Below are the code and all the weights of a small trained network. Each question names an input and a target symbol and asks about switching units off, where a switched-off unit gives its printed mean instead of its output.

import numpy as np


def w(rows, s, z=0):
    codes = np.array(rows[::2]) - 128.0
    scale = np.full(codes.shape[1], s)
    scale[-1] = z or s
    return codes * scale


def norm(h):
    return h / np.sqrt((h * h).mean(-1, keepdims=True) + 1e-5)


def f(y):
    return np.maximum(y, 0)


def softmax(a):
    e = np.exp(a - a.max(-1, keepdims=True))
    return e / e.sum(-1, keepdims=True)


def log_softmax(a):
    a = a - a.max(-1, keepdims=True)
    return a - np.log(np.exp(a).sum(-1, keepdims=True))


def net(x, mask):
    ids = ['ΔΞΠαβγεζηθλμστφψ'.index(c) for c in x.split()]
    T = len(ids)
    res = E[ids] + P[:T]
    r = norm(res)
    for j in range(3):
        rows = slice(2 * j, 2 * j + 2)
        q, k, v = (r @ M[0][rows].T for M in (Q, K, V))
        z = softmax(np.where(np.tri(T) > 0, q @ k.T / 2**0.5, -1e9)) @ v
        o = O[0][rows]
        res = res + np.where(mask[j], z, o[:, -1]) @ o[:, :-1]
    y = f(norm(res) @ A[0][:, :-1].T + A[0][:, -1])
    res = res + np.where(mask[3:27], y, B[0][:, -1]) @ B[0][:, :-1]
    return log_softmax(norm(res)[-1] @ U[:, :-1].T + U[:, -1])


Q, K, V, O, A, B = {}, {}, {}, {}, {}, {}
E = w([
[117,84,138,151,91,187,167,139,204],'Δ',
[93,210,179,118,95,76,123,62,80],'Ξ',
[150,84,38,119,82,183,94,161,53],'Π',
[92,193,100,158,86,93,183,183,91],'α',
[142,66,125,139,85,164,97,117,165],'β',
[48,124,185,187,141,98,135,90,102],'γ',
[161,76,47,150,74,112,158,162,195],'ε',
[80,94,41,166,104,60,90,202,63],'ζ',
[36,131,172,224,130,136,204,165,139],'η',
[140,151,73,141,85,206,254,150,106],'θ',
[145,115,110,121,84,179,147,118,131],'λ',
[54,93,137,213,137,99,68,143,31],'μ',
[125,204,94,106,87,146,213,119,78],'σ',
[140,167,66,120,86,45,154,111,104],'τ',
[102,128,119,119,88,28,50,110,125],'φ',
[144,87,157,146,110,222,149,57,120],'ψ',
],0.0099)
P = w([
[255,134,172,136,201,98,98,158,132],'0',
[38,77,120,8,143,128,152,107,161],'1',
[68,134,47,125,241,143,139,72,167],'2',
[79,30,149,60,117,96,194,121,117],'3',
[48,183,52,144,175,172,101,90,198],'4',
[104,53,166,106,52,91,173,114,113],'5',
[76,204,74,188,107,174,87,76,179],'6',
[122,93,155,169,18,123,150,98,108],'7',
[15,151,103,153,70,183,97,90,202],'8',
],0.0081)
Q[0] = w([
[114,107,137,128,80,122,140,120,115],'H1',
[99,140,97,151,103,140,120,100,137],'H1',
[122,197,97,120,176,164,79,141,168],'H2',
[69,156,127,136,6,157,84,123,152],'H2',
[180,147,149,127,160,120,123,160,132],'H3',
[125,127,91,162,100,122,129,114,122],'H3',
],0.019)
K[0] = w([
[156,181,114,176,143,152,97,131,142],'H1',
[170,124,163,153,86,127,133,145,101],'H1',
[136,31,197,52,92,83,185,157,83],'H2',
[152,131,127,247,22,116,137,100,104],'H2',
[74,113,111,81,111,143,121,115,146],'H3',
[165,135,138,104,120,116,118,134,146],'H3',
],0.014)
V[0] = w([
[141,250,189,123,117,98,221,168,180],'H1',
[183,154,177,37,147,246,142,124,75],'H1',
[133,148,15,104,100,38,87,159,87],'H2',
[215,136,29,97,79,163,228,151,193],'H2',
[71,57,71,176,96,144,102,244,134],'H3',
[64,151,109,202,213,159,210,106,25],'H3',
],0.015)
O[0] = w([
[57,72,34,133,198,111,124,201,95,169],'H1',
[67,39,199,119,42,150,51,175,79,76],'H1',
[2,208,142,128,153,208,29,151,177,211],'H2',
[108,144,198,224,242,137,63,42,90,115],'H2',
[47,66,45,49,130,97,56,32,83,2],'H3',
[200,167,43,211,60,124,39,133,115,114],'H3',
],0.015,0.0076)
A[0] = w([
[78,119,145,25,161,108,151,60,149,137],'N1',
[200,144,149,69,104,181,99,53,152,161],'N2',
[199,200,84,155,104,117,61,125,124,92],'N3',
[106,159,70,9,49,119,158,222,177,8],'N4',
[61,93,160,91,164,68,127,144,130,109],'N5',
[253,22,170,212,181,8,165,64,48,93],'N6',
[75,161,118,150,133,69,200,67,146,98],'N7',
[106,80,165,144,54,158,88,157,82,138],'N8',
[163,137,101,168,79,99,128,59,128,128],'N9',
[206,73,199,208,229,81,118,69,32,128],'N10',
[78,117,96,117,200,78,168,188,114,92],'N11',
[99,160,53,184,158,88,152,152,88,68],'N12',
[99,107,209,142,90,115,128,98,155,137],'N13',
[77,71,105,77,83,110,72,23,153,171],'N14',
[106,74,109,148,84,170,86,197,67,93],'N15',
[189,209,71,202,64,152,87,91,105,151],'N16',
[204,54,90,116,60,62,239,142,96,200],'N17',
[103,99,196,187,110,102,176,174,175,150],'N18',
[151,84,165,181,48,179,70,179,134,176],'N19',
[110,96,33,188,126,99,49,204,91,119],'N20',
[175,184,100,174,175,150,203,124,199,127],'N21',
[188,176,225,149,129,165,193,127,179,110],'N22',
[127,97,236,122,168,191,189,244,138,105],'N23',
[58,214,178,177,214,191,45,110,104,190],'N24',
],0.014)
B[0] = w([
[193,132,140,177,157,130,150,158,103,163],'N1',
[92,162,116,141,139,74,157,153,128,151],'N2',
[108,63,122,142,119,106,169,158,115,150],'N3',
[181,99,195,241,163,176,72,170,136,170],'N4',
[161,109,100,143,139,157,157,148,122,145],'N5',
[168,191,108,182,100,253,122,136,110,173],'N6',
[159,98,127,105,141,113,82,150,114,142],'N7',
[113,148,123,92,171,99,141,89,157,148],'N8',
[169,95,131,79,161,87,132,109,143,145],'N9',
[29,102,154,47,105,122,174,176,188,184],'N10',
[116,135,112,128,108,154,72,109,88,146],'N11',
[197,134,130,113,143,132,87,103,114,140],'N12',
[185,157,105,120,142,145,125,145,95,150],'N13',
[130,169,112,146,130,110,170,159,41,160],'N14',
[99,141,147,107,114,73,128,80,145,143],'N15',
[142,65,166,111,170,72,148,168,140,175],'N16',
[48,161,139,173,116,124,102,58,180,218],'N17',
[136,112,94,91,118,125,93,135,63,175],'N18',
[133,140,146,151,195,82,145,101,100,175],'N19',
[164,134,177,64,172,136,148,101,108,160],'N20',
[62,153,122,72,129,124,102,145,121,171],'N21',
[168,140,143,54,136,131,76,108,116,169],'N22',
[128,106,49,112,136,61,110,114,73,184],'N23',
[167,89,99,132,40,142,125,109,161,252],'N24',
],0.018,0.025)
U = w([
[93,152,149,164,230,201,202,138,134,193],'Δ',
[103,129,146,217,238,74,88,174,71,108],'Ξ',
[253,125,194,115,64,119,59,94,78,112],'Π',
[235,62,46,124,166,139,92,120,121,100],'α',
[161,184,157,17,221,93,154,123,122,145],'β',
[93,79,117,142,49,45,180,126,175,153],'γ',
[46,114,221,136,181,121,70,66,193,152],'ε',
[53,174,89,46,49,157,104,158,166,124],'ζ',
[115,194,56,144,156,94,155,56,95,139],'η',
[103,33,149,192,73,230,140,160,99,106],'θ',
[203,77,159,34,79,144,190,153,86,131],'λ',
[205,149,187,158,125,157,129,176,213,252],'μ',
[84,15,125,52,81,81,114,140,84,57],'σ',
[143,143,113,201,146,234,17,92,148,69],'τ',
[159,190,138,126,179,132,102,238,80,100],'φ',
[115,185,203,183,46,172,161,84,93,79],'ψ',
],0.012,0.0042)

Each question gives the input, a string of symbols that net reads in full, and the target symbol t.
The units are the heads (2 rows each of Q, K, V and O) and the neurons (one row each of A and B). Each row of codes is followed by its name. A weight is (code - 128) times the scale printed after its matrix; where a second scale follows, it is the last column's (O, A, B and U).
mask holds one flag per unit, heads first, then neurons. A switched-off unit (its flag False) gives its mean, the last column of its rows in O or B, instead of its output. The means were averaged over made-up inputs and are rounded, as every weight is.
A unit's drop is (log p(t) with every unit on - log p(t) with that unit switched off) / (log p(t) with every unit on - log p(t) with every unit switched off).
The circuit of an input: a set's keep is (log p(t) with only the set's units on - log p(t) with every unit switched off) / (log p(t) with every unit on - log p(t) with every unit switched off). Starting from the 12 units with the biggest drops (on a tie, the unit counted first), units are removed one at a time, each time the one whose removal leaves the highest keep (on an exact tie, the one counted first), for as long as the keep stays at least 0.8.
circuit, biggest first: the units of the circuit, biggest drop first
unit that matters most: the unit with the biggest drop
top k neurons: the k neurons with the biggest drops, biggest first
which heads matter: for each layer, one digit per head in row order, 1 if its drop is at least 0.15 and else 0, layers parted by /
input ψ φ γ, target Π: unit that matters most -> H1
input μ ζ α γ Ξ, target γ: circuit, biggest first -> (H2 N17)
input σ Ξ ψ τ γ α, target Ξ: circuit, biggest first -> (H1 N19)
input γ τ β β φ, target β: which heads matter -> 001
input μ ψ α ψ ψ θ φ, target γ: which heads matter -> 111
input σ η η γ γ λ μ γ, target Ξ: which heads matter -> 100
input φ ζ ζ ζ γ θ ε φ, target ε: which heads matter -> 010
input ψ τ γ η τ ε ψ, target Π: top 2 neurons -> (N24 N17)
input ζ ε θ λ φ α λ σ θ, target η: circuit, biggest first -> (H3 N14)
input θ η ζ, target ε: circuit, biggest first -> (N17 H2 N24)
input θ θ μ, target ε: circuit, biggest first -> (N10 H2)
input γ ζ ζ θ ε φ λ Δ, target λ: top 3 neurons -> (N17 N10 N4)
input η θ γ, target α: which heads matter -> 101
input γ ζ α, target μ: circuit, biggest first -> (H3)
input γ θ λ γ ζ, target γ: top 2 neurons -> (N17 N6)
input θ θ η τ ψ ζ, target ε: circuit, biggest first -> (N17 N24 H2)
input ε Π ζ η η ε τ, target Δ: which heads matter -> 001
input Π η γ λ, target ψ: which heads matter -> 111
input γ α Ξ β τ, target μ: which heads matter -> 011
input γ τ ζ θ ψ θ Δ η, target Δ: unit that matters most -> H2
input Δ ζ γ μ φ, target μ: circuit, biggest first -> (N4 H2)
input Ξ τ γ γ γ γ ε ε ε, target φ: circuit, biggest first -> (H3 N18 N21)
input φ ζ ζ θ Ξ ψ Δ τ, target Δ: which heads matter -> 010
input μ τ γ, target τ: top 2 neurons -> (N10 N24)
